[100 = 0]
[ 99 106 100 102 100 113  98  98  92  96 106  97 109  98 100 111  98 108
 103 119 111 100 101 109 114  98 108 106 106 101 111 100  97  99 106 102
 104  99 103 106 106 100  98 103 108  92 115 101  98] | (45)
[ 98  97 114 120 116 103 103 100 100 106  98 101 104 105  98 118  99  97
  99 113  91  99  99 101 105  96  99 101 103 100 122  96 112 102  99 101
 104  99 104 101  98  99 105 107 101 109 106 102 110] | (38)
[100 101 110 125 101  98 106 100  96 200 103 102 101  98  96 144 114  89
 112  96 102  99 104 112 101 104 101 103  98 106 102 105 124 127 142 101
 133 102  99 101 114 117  95 103 101  99 110 100  99] | (43)
[105 107  99 101  99 113 100 103  94 112 102  98 111  96 103 122 100 123
 107 104 114 102 101 108 103 101 106  99 103 101 102 107  97 118 131 101
 104  99 103 128 106 110  95 102 103 105 109  99  96] | (45)
[102 104 106 110  97  97  95 103  95 109 107  95 110  95 104 125 106  88
 107 101 114 102 100 101 101 105 100  99  99 106  97 106 109 111 126  97
  96  97  96 108 108 104 110 102 102  89  98  98  95] | (37)
[105 111 101 106  94 114  92 102  87 121 113  90 114  88 124  97 104  91
 108 101 120 105 102 110 106 107 105 103 105  99  95 114  93 100 114 107
 104  99  96 114 111 111 103 104 104  90 105  99  89] | (43)
[109 104 104  99  99 112 103 104  96 101 103 100 107  97  98 123  99 108
 102 124 117 100 105 111 102 102 109 100 104 102 108 109  97 115 118 101
 102 101 104 122 103 104  95 101 101 103 107 100  96] | (42)
[ 98  96  98  98 104 109 104 112 105 189  94 104 106 106 124 104  97  74
 113  99 100 100  99  99 101  94 100 101 102 105 102 100 105 112 121 106
 117 102 104 134  99 112 118 101 108  82 115 103 107] | (37)

[ 93 109  81  97  77 106 108 101 107  79  78  83  99  98 100  98 108 111
  90] | (72)
[102  98  70  93  90  87 105  96  88  77  91  97  95 105 101 101  94 105
  92] | (85)
[ 85  86 114 112  83 109 110 100 108  78  82 107 107 101  89  86  94  97
 101] | (78)
[ 91 113 111  99  86 118  96 102 112 106  76  73 100  98 101  99 116 103
  86] | (78)
[ 99  95  61  97 108  96 135 102 103  82 111  75 112 100  94  81 103 106
 110] | (81)
[ 80  93  79 102  77  97 109 101 109  67  83 110  97 107  88  97  89 103
  89] | (72)
[110 102 121  95  97 100  79  93  82 112  79 101  92 101 106 112 107 102
  94] | (81)
[ 98  94  63 103 114  85 130  96  96  68 116  95 105 104  95  93  91 107
 110] | (85)
[ 93  82  74  94 103  84 130 107  70  98 126  89 102 113  91  88  78  92
 101] | (81)
[104  97  60 108 110  83 120  94  94  51 106 108 102 106  98 103  92 110
 109] | (79)
[ 79 127  53  80  47 110  97 115 143  92  72  51  95 101 103  91 120 115
  75] | (78)
[ 76 114  19  89  55 103 136 107 166  54  96  50 105 104  97  84 118 119
  99] | (72)
[ 99  97 115 110  71 115 123  98 128  88  93  70 112  93 103  94 119 103
 114] | (78)
[110  92  72  99 101  84 111  94  83  62 100 103 101 102 104 102  92 107
 105] | (79)
[ 81 130  26  94  60 101  97  97 168  42  72  89  90 100  98 109 113 127
  76] | (81)
[123  91 155 113 116  99 101  85  45 117 101 106  97  95 112 115 105  98
 114] | (85)
[103  93  57  88 108  89 120 103  91  63 110  87 112 100  99  87  91 109
 105] | (79)
[ 94  97  88 104  76  98 110  95  93  71  90 102 100 104  93 106  93 104
  94] | (81)
[104 100  91 103  88  97 116  94 104  68  91  86 103  94 108 100 108 112
 109] | (85)
[ 92  94 150 107  93 109 100 102  65 117  86 102  97 108  96 102  94  89
  88] | (78)
[102  97  71 112 111  85 121  84 112  42 101 112  98 106  95 107  94 111
 104] | (79)

[111  79  83  65 126  93  79  76  42  40  90  85 112 163 144 129 138  76
  61  76  97  97  96  93  87   4  95 141  89 127  96  90  95 122  73 108
 193 140 121 109 127  88 111] | (98)
[113  81  84  63 126  89  67  81  66  47  70 103 103 187 145 122 141  81
  76  69  97 110  94 103  75  24 109 121  73 125 110  83  92 111  90 108
 149 145 105 103 114  90  92] | (99)
[ 94 100  94  65 130  92  52  75  81  82  85 110  87 141 137 126 111  97
  99  88  96  93 105 106  83  90 108  94  85 105 107  98 106  90  96 119
 128 133 107 104 106  98  90] | (94)
[103  93  96  93 106  91  87  97 102  63  89 104  96 126 119  96 113  98
  99  93 100 101  94 106  85 100 106  95  84 104 106  93  96 100 103 108
  97 111  96  98 101  98  93] | (102)
[104  96  94  93 106  90  80  94 103  70 101  97  87 140 129 100 107  96
 102  90 101  93  89 108  86  82 104  98  84 109 103  95  95 109  98 107
 126 111 105 101 105  98 105] | (102)
[ 98  91  82  50 144  90  45  54  30  22  42 101  97 156 146 130 135  83
  68  82  95 109 114  93  74  12 103 124  64 130 113  82  97 120  86 123
 154 153 113 105 113  92  88] | (99)
[132  78  96  89 116 112 133 132 101 117  94 125 140 101 101 124 166  88
  69  66  89 121 104  97 107  94 112 114 117 107  91 102 106  60 100  73
 154  83  75 104 106  94  81] | (99)
[ 95 102 100 103 103 100  99  96 106 105  93 103  94 100 102 102 102 102
  61 101  99 107 105 102  94 101 102  99  87 108 108  96  98  94 107 102
  81 101  94  97  96  99  91] | (94)
[112  77  80  71 120  88  78  89  69  34  94  83 110 189 143 118 127  75
  80  74 100  90  72 102  83   0  95 130  84 127  96  91  91 133  76 102
 192 143 118 108 126  88 120] | (98)
[106  97  99  81 115  99  89  93  90  98  98 105 101 104 106 115 119  98
  96  92  97 100  99 103  98  92 104 100 102 102  98 103 105  88  92 102
 132 105 101 104 101  97  97] | (101)
[135  72  95  82 118  95  91 140 142  95 106 120 117 175 138 108 138  89
  89  61  96 106  71 124  85 117 124  84  88 108 101  97  96  64 103  82
 143 100  75  99 101  93  82] | (94)
[112  93 103 110  95 109 126 125 114 125 111 106 119  75  77 100 109  99
  92  95  97 107  97  96 114 116  99 108 122  96  94 105 102  84  99  85
 107  80  90 101  99 100  98] | (101)
